Each row comes from the steps of one walk. Every step used is in the known rows, and no mark comes twice. Write the walk behind each row, first mark first.
Known rows:
m > x > b > g > r > k: [ 220  388 -131  115  193   81 -326  -42  132  406  263  354 -115 -493
  430  242 -290 -235  -36  -59 -109 -123 -189   76  -76  118  247  203
  121  226  -78  -29 -171  -32 -155  177 -109 -129   -6  -35 -154  321]
l > j > b > g > e: [ 289  206 -130 -129  260  -31 -356  -95   73  303  130   -6  -37 -177
  257  214 -165 -211 -122 -183  117   -7 -306  137  213  285  102  166
   16  336  -48  200 -184 -209  -71  108    0   84 -193  178  173  -96]
k > b > g > e > r: [ 383  241 -197  -63  464 -120 -173  -32  198  536  390  164  -95  -71
  260  259 -412 -201   15 -192   -3  -28 -183  -47   99  149  156  226
   60  291  174   -6 -204 -277   95  262   60 -101 -242   63   10  -59]
l > j > b > g: [ 161  286  -98 -121  160  -45 -309  -61   61  305  208   46   15 -268
  164  195 -123 -191 -150 -151  169   34 -248  114   96  176  182  118
   10  314  -60  183 -195  -50 -101  126  -48  146 -201  129  203   28]
l > e > r > k > g > m: [ 282  308  -73  -33  240  178 -382 -174  215  314  246  174   19 -410
  226  122 -289 -190 -230 -295    2 -122 -134  -44  228  161  -34   23
  259  243 -249  160 -111  -82  181  196   47   38 -164   -5 -105    4]
j > x > b > g: [ 297  331   91  -26  128  -75 -296  -72  -18  557  245  184 -160 -379
  132  253 -220  -45  -13   33  -73 -190 -215   15   78   40   92  282
  103  114   10   59 -133  -61 -146  153  -39 -122 -264  117  -22  282]
b > g > m > r > k > l: [ 190  407 -129 -173  264  -22 -187 -187   91  295  300  117   93 -342
  159  166 -105 -161 -185  -20  -83 -124 -358   32  111  248  117  150
  304  215   26  261 -263 -300  -10  340   -8  -85 -223   30 -140  277]
m > r > x > j > b > g > e: [ 307  211  -48  156  289   89 -265 -167  109  353   78  194 -196  -81
   92  317 -135 -142 -137  -74   57 -124 -211   25  261  459   18  213
   14  180   94   47 -352 -493 -141   61  -69   99 -251   91  -39 -149]
b > g > e > m > x > j: [ 376  368  -56  -74  183    9 -395 -176   29  179  183   29 -191 -109
  457  324 -263 -127    9  -68  -86 -110 -335  -47  129   89   88  345
  123   50  136  325 -286 -104  -25  186  -85    7 -237  180 -116  -55]
e > m > x > b: [  82  428   82   71   40   97 -320 -176  -34  238  364  240 -334 -181
  369  269  -46 -156   64   57 -142  -83  -96 -104  -60 -139  -97  236
  132   74  217  222  -54  166  -50  232  -53   35 -100  -41   51  402]
r > k > b > g > m > x: [ 138  390 -289  -54  112   31 -377   31  108  359  377  216  -11 -219
  479  335 -240 -123   12  -35  -61 -100 -186 -184  -28   92  172  179
  190  149 -183  284 -279  -27   39  386  -77 -217 -188  -45 -119  190]
g > m > x > e > r > k > w > b: [ 299  460  -57  139  105  339 -397 -136   69  424  158  412 -152 -398
  344  376    7 -254 -155 -102 -136  -56   -6  -73  113  -12 -249   82
   98  -11  142  197 -249 -160  127  233   73   12 -155  -35  -39  247]
x > j > b > g > m > r > k > l > w: [ 207  392 -181  -86  257  121 -201 -117  110  159  157  201 -103 -289
  153  221  -13 -207 -167 -144    3 -102 -155  -56  158  464  113  182
  157  130  -38  275 -338 -362   91  199  128  -33 -246   11 -118   62]
j > x > b > g > e > r > k > l > w: [ 429  319 -139   17  290   58 -189  -98  142  417   95  224 -201 -417
  188  226 -311 -190  -91 -164 -220 -248 -228  -77  254  251   30  227
  197   33  -58   58  -43 -329   80  113  211 -256 -196   -9 -264   -9]
w > b > g > m > r: [ 301  308   53  -63  337    0 -327 -146   53  571  353  217 -228 -196
  134  153   10 -168 -189   61   -8 -189 -158  148  119  223  -98  164
  161  328  248  179 -315 -195   12  349  -13  -12 -187   56   47  358]
e > r > x > b > j: [ 146  403   24  190   85  142  -98 -102  151  523  320  230 -140 -385
  135  146 -125 -279   72  -17 -140  -17 -138  -51   74   66   31  183
 -117  183  265 -112  140  -75 -207  168  -75  137  -52  -55   53   99]
m > g > r > k > b > j > x > e: [ 304  353 -167   94  399  266  -89    9  277  338  201  336  -61 -304
  190  436 -373 -329   72  -98 -126 -175 -282  -35  149  117   36   50
  -27  331 -104 -218  -84 -110  144  125 -192 -174 -159  162   44 -259]
x > m > g > r > k: [ 187  259   14   11  420   23  -79 -174  -29  255  351  319  -49 -451
  176  259 -344 -286  -94 -304  -49 -157 -200  109  223  -65 -122  -16
  159  362 -179   23  -37   49  146   63   -8  -51 -144   -7  -89  121]
g > r > k > l > m > x: [  96  551  -87   81  314  167    0  -73   90  200  278  301  126 -419
  215  328 -341 -385  -92 -236  -45   42 -171  133   91  -12   60   75
  192  175  -51  -28   -4  -79  188   57  -79  -93  -71 -152 -327  340]
w > b > g > r > k > l > j: [ 299  491 -231 -141  477   49 -163   10  184  424  200  306  -44 -320
  239  151  -88 -461 -137  -69   -6  -66 -174  196   77   97   -8  -57
  157  396   48    4  -46 -151  117  148  -55 -104  -67   56  -86  274]
l > g > r > k > w: [ 333  362 -161  103  373  163  -32  -89   26  264  174  298   30 -515
   87  198 -206 -293 -193 -273   95  -50 -192   47   -7   76  100 -197
   95  254  -95 -172 -111 -111   75    5   88  100  -61   75 -145  272]
l > g > m > r > k > b > j: [ 249  320 -192   62  284  241 -220 -108  245  343  318  161  -69 -185
  237  265  -86 -232   15  -46  -73 -118 -275 -103   21  463  124   22
    5  374  -91  176 -170  -91   79  403  -53   10 -140  124  -93  266]
e > g > m > r > x > b: [ 120  228  103   38  237  -56 -271 -237   14  371  197  343 -218 -224
   34  127  -46    8 -100  191 -121 -384 -171 -133  206  250 -175  193
  116   47  151  194 -151 -154 -173  312  -25  -56 -206   77   87  238]
e > g > m > x: [  87  305   79  -31   58  -45 -258 -138  -42  190  227  290  -37 -202
  218  230 -157   38  -14   83  -80 -157 -230 -112  123   34    8  283
  131  -92   72  270 -190   43  -50  278  -77  -73 -248   84   53  134]
l > k > g > e > m > r: [ 275  205 -115 -218  442  -65 -174 -305  199  330  289  160 -293 -101
  301  120 -103  -96 -247 -196 -125 -113 -341  -58  239  165  -77   43
  333  233 -186  189 -115 -314   -6  209  -67    8 -182  113   53   86]
k > l > g > r > x: [ 209  458  -73  109  171   83   36  -94  101  201  162  375   53 -257
  -55  239 -269 -184  133   69    4   22 -189  158   32   29 -132   18
  126  156  177 -199  -15 -244   82   24  -73  -89 -178    5 -197  390]
g > m > r > k: [ 137  289   17  -11  298  123 -124 -206   30  240  387  166  -57 -282
  132  213   34 -224 -244 -182  -50 -125 -293  -66  182  211    9   26
  174  227 -100  188 -125 -232    1  285   22  118  -93  -91  -65  198]
w > b > j > x: [ 218  427   73   34  165  186 -140   -1   49  569  272  182 -212 -174
  145  277   68 -290   56   57  -78  -16 -145   61  110   51  -51  150
  -75  228  213   -2   75  -21   39  142 -127   12 -172  126   66  122]
m > r > x > e: [ 182  253    5  194  163  118 -205 -307  131  262  204  233 -172 -231
 -110  419 -182  -98  -92  -81   34 -165 -215   51  187  105 -180  -14
   -6  148   75    3 -253 -416  -60   29 -200  171 -200   39 -154 -100]
k > g > e > m > r: [ 252  232  -47 -136  523 -149 -201 -259  224  242  284  146 -176  -19
  160  208 -133  -83 -156  -84  -24 -184 -262  -42  228  144 -111  101
  411  269   85  162  -61 -299  114  232   28   36 -199  123   37 -135]
l > r > k > b > j > x > e > m > g: [ 204  254 -188   53   95  122 -205 -138  191  334  311  244 -288 -192
  345  507 -235 -365 -103  -17  -88 -241 -348 -353  184  146   42  -98
   22  247    2  116 -119   48  243  265 -123 -105 -290  164 -128 -189]
g > e > m > x: [ 221  299   27   38  163  100 -265 -215  -37  113  268   92 -250   -9
  383  338 -151 -161   16  -85 -113  -51 -275  -61  161  -34 -137  238
  154   58  179  222  -68 -102   69  152  -10   37 -135   12  -28   17]
w > k > g > r > x > m: [ 136  314 -138  -43  195  -88 -160 -186   73  436  259  324  -24 -377
  193  260 -204 -133   43  -59  -59 -179 -148  -94  282  -94 -185   40
  309  114 -206 -144   87 -175   82   78  -65  -87  -74  -31 -119  259]
r > g > m > x: [ 105  427    3   45   21   75 -330 -166   48  249  252  152  -52 -352
  256  378 -178 -144  -13  225  -19  -93 -221   69   61   13  -30  311
  149  -66  -30  124 -236   15  -65  241  -72    5 -216   22 -178   35]
m > r > k > w > b > g: [ 305  369 -202   23  479   90 -161 -139   65  480  197  254 -161 -395
  107  182   54 -291 -409 -217   63 -143 -105   26   55  159   70 -134
  138  301   71   74 -327 -288    3  114   50  111 -135   82  -64   83]
j > x > e > r > k > w > b: [ 397  386  -17  138  276  282 -220 -102   43  600   84  372 -176 -406
   58  438  -76 -312 -240 -245  -54 -104  -14 -119  211  -37 -203  -81
   90   -9   19  -46 -157 -217  175   -3   94   58 -273   70  -72   27]
l > m > x > b > g > e > r: [ 391  353   56  142  251   45 -420 -182  110  547  237   99 -149 -405
  383  290 -531 -182  -52 -233 -100 -131 -137  155  176  172   60  415
   50  196  102  222 -268   -5  -26  178  -56  -56 -181   22 -222  240]
k > w > b > j > x > e: [ 332  517  -30    8  171  226 -228 -102   30  529   80  218 -174 -377
   81  363   88 -231  -51   21  -45  -33  -61   64   86  -95 -186   56
 -135  108  364   48  -76 -201   90   51  -15   41 -253  284   86   47]
w > k > b > g: [ 274  331 -319 -148  182  -48 -173  -50   17  524  381   95 -127 -163
  344  280 -184 -201  182 -102  -15  -78 -168 -212   53  -26  123  126
   71  195  -71  -54 -240 -148   26  175 -137  -98 -138   87    8  201]

Which walk is each row?
[ 296  285 -280  -12   85  102 -407 -218  128  515  240  166 -185 -158
  251  421 -170  -91  104   87 -110 -291 -215 -241  210  187 -157  153
   81   91  -33   61 -395 -393   19  301 -162 -130 -187   84  -66  202]
w > k > b > g > m > r > x > e
[ 313  394   16   62  288  249 -188 -185  -16  214   67  298 -129 -421
   61  438 -211 -214 -257 -118  -94 -267 -243 -139  222 -144 -228  -39
  209    1    6  -25 -153  -82  181   36   56  -14 -247  134   48  -58]
j > x > e > m > g > r > k > w
[  52  389  -95   46  338  226 -111 -122  166  311  373  133 -196  -54
  193  361   13 -323 -185  -64 -137 -142 -269 -325   86  205  117   36
  121  184   21  158   24    5  143  342    0   79 -163   11    8   52]
e > m > r > k > b > j > x
[ 278  514 -130   45   63  380 -189 -314   36   90   36  153 -270  -99
  186  299   29 -299   70  -49 -135 -117 -132 -198  274   49 -303   72
   37  -22   70   71 -151 -289  150  -29 -156   76 -152   70 -194  207]
w > k > l > e > m > r > x > j
[ 423  285  131  122  375  227 -188  -95  118  632  177  270 -290 -168
  234  299 -146 -340   26  -95 -228 -112 -149   97  366  168 -249  245
  -54  293  225   34   48  -36  172  152   11  -79 -246  157   76  -58]
w > b > j > x > m > g > e > r
[  91  230   98   55  217   40 -241 -166   -9  300  109  348 -143  -84
   17  218   16  -40 -149  105    3 -238 -126 -188  264  397  -93  214
   89  -28  103  195 -275 -200 -101  232  -13   50 -316   99  160   78]
e > g > m > r > x > j > b
[ 434  289 -235   15  579  105 -206 -171   80  475  121  201 -212 -303
  200  202   13 -309 -382 -245   11 -185 -162   50  171  270   -9  -84
  144  326   83   92 -315 -446   33   95   97   49 -126  132  -94  -39]
m > r > k > w > b > g > e
[ 227  313  -72  -55  287  126 -311  -96   38  384  229  165  -71 -253
  263  245    7 -256 -197 -158   43  -79 -182  -80  137  474  196  176
  145  229 -120  227 -385 -224  -75  233    3   95 -242   76   28  163]
x > j > b > g > m > r > k
[ 302  407  -18   71  330  392 -274  -88  133  482  165  266 -301 -249
  262  365  -70 -446  -22   61 -202 -270 -208  -19  191  119 -248    6
  105  300  106  -43  -23   65  180  170 -151  -74 -120  185   90    8]
w > b > j > x > e > m > g > r > k
[  86  381 -111   31  405  127  -66   -3  146  451  396  313   27 -334
  234  386 -262 -383  -59 -175 -119  -61 -206  -89  128  110  138   59
   24  267 -141  -60  214  -11  232  236   66 -139 -127  -36 -151  235]
g > r > k > b > j > x > m
[ 286  391 -251 -101  127  108 -378 -184  195  408  161   96 -280 -166
  663  234   -3 -205  282   98 -304 -171 -235 -222  157  110  -66  299
  233  145   -1   99   60  -99  -48  236 -159 -127    6  196   58  101]
w > k > g > e > m > x > b > j
[ 102  460  -31  -27  329  189  -53 -199  129   47  182  177 -105 -122
   72  321   75 -332 -313 -141 -111 -104 -326 -192  211   77  -44  -53
  224   74  -67  257   51  -86  156  184   32  138 -184  -22  -79  102]
e > m > r > k > l > j > x
[ 212  410  -99   11  468  143  -42    3   41  503   55  394  -49 -419
  111  175  -25 -339 -269  -14  -79 -215 -159 -111  147  140   87  -38
   62   81  106 -129   63  -31   73  107   67  -72 -135  203   76   27]
e > g > r > k > w > b > j > x
[ 267  528 -104  118   55  415 -388 -125  155  439  149  312  -95 -444
  409  353   50 -315  -85  -34 -206  -14  -96  -58   82   82 -124  142
  -23   48  220  211 -149 -118   79  296    8   35 -113   56   -6  156]
g > m > x > e > r > k > w > b > j
[ 377  240 -187  122  392  302 -265 -149  219  338  152   87 -250   29
  299  398 -173 -279  -20  -79 -153 -219 -338 -232  168  491   20   34
   98  258  -90  153 -100 -110  191  278   16  -34 -204  211 -138   30]
l > g > e > m > r > k > b > j > x
[ 418  505 -257  -25  307  209 -412  -74  -32  328   40  209 -291 -241
  560  300   46 -314 -173 -126  -88 -144  -64 -160   87   21 -101   53
  162   46   96  341 -285 -108   80  118   53  -21 -166  158 -111   35]
r > k > w > b > g > e > m > x > j
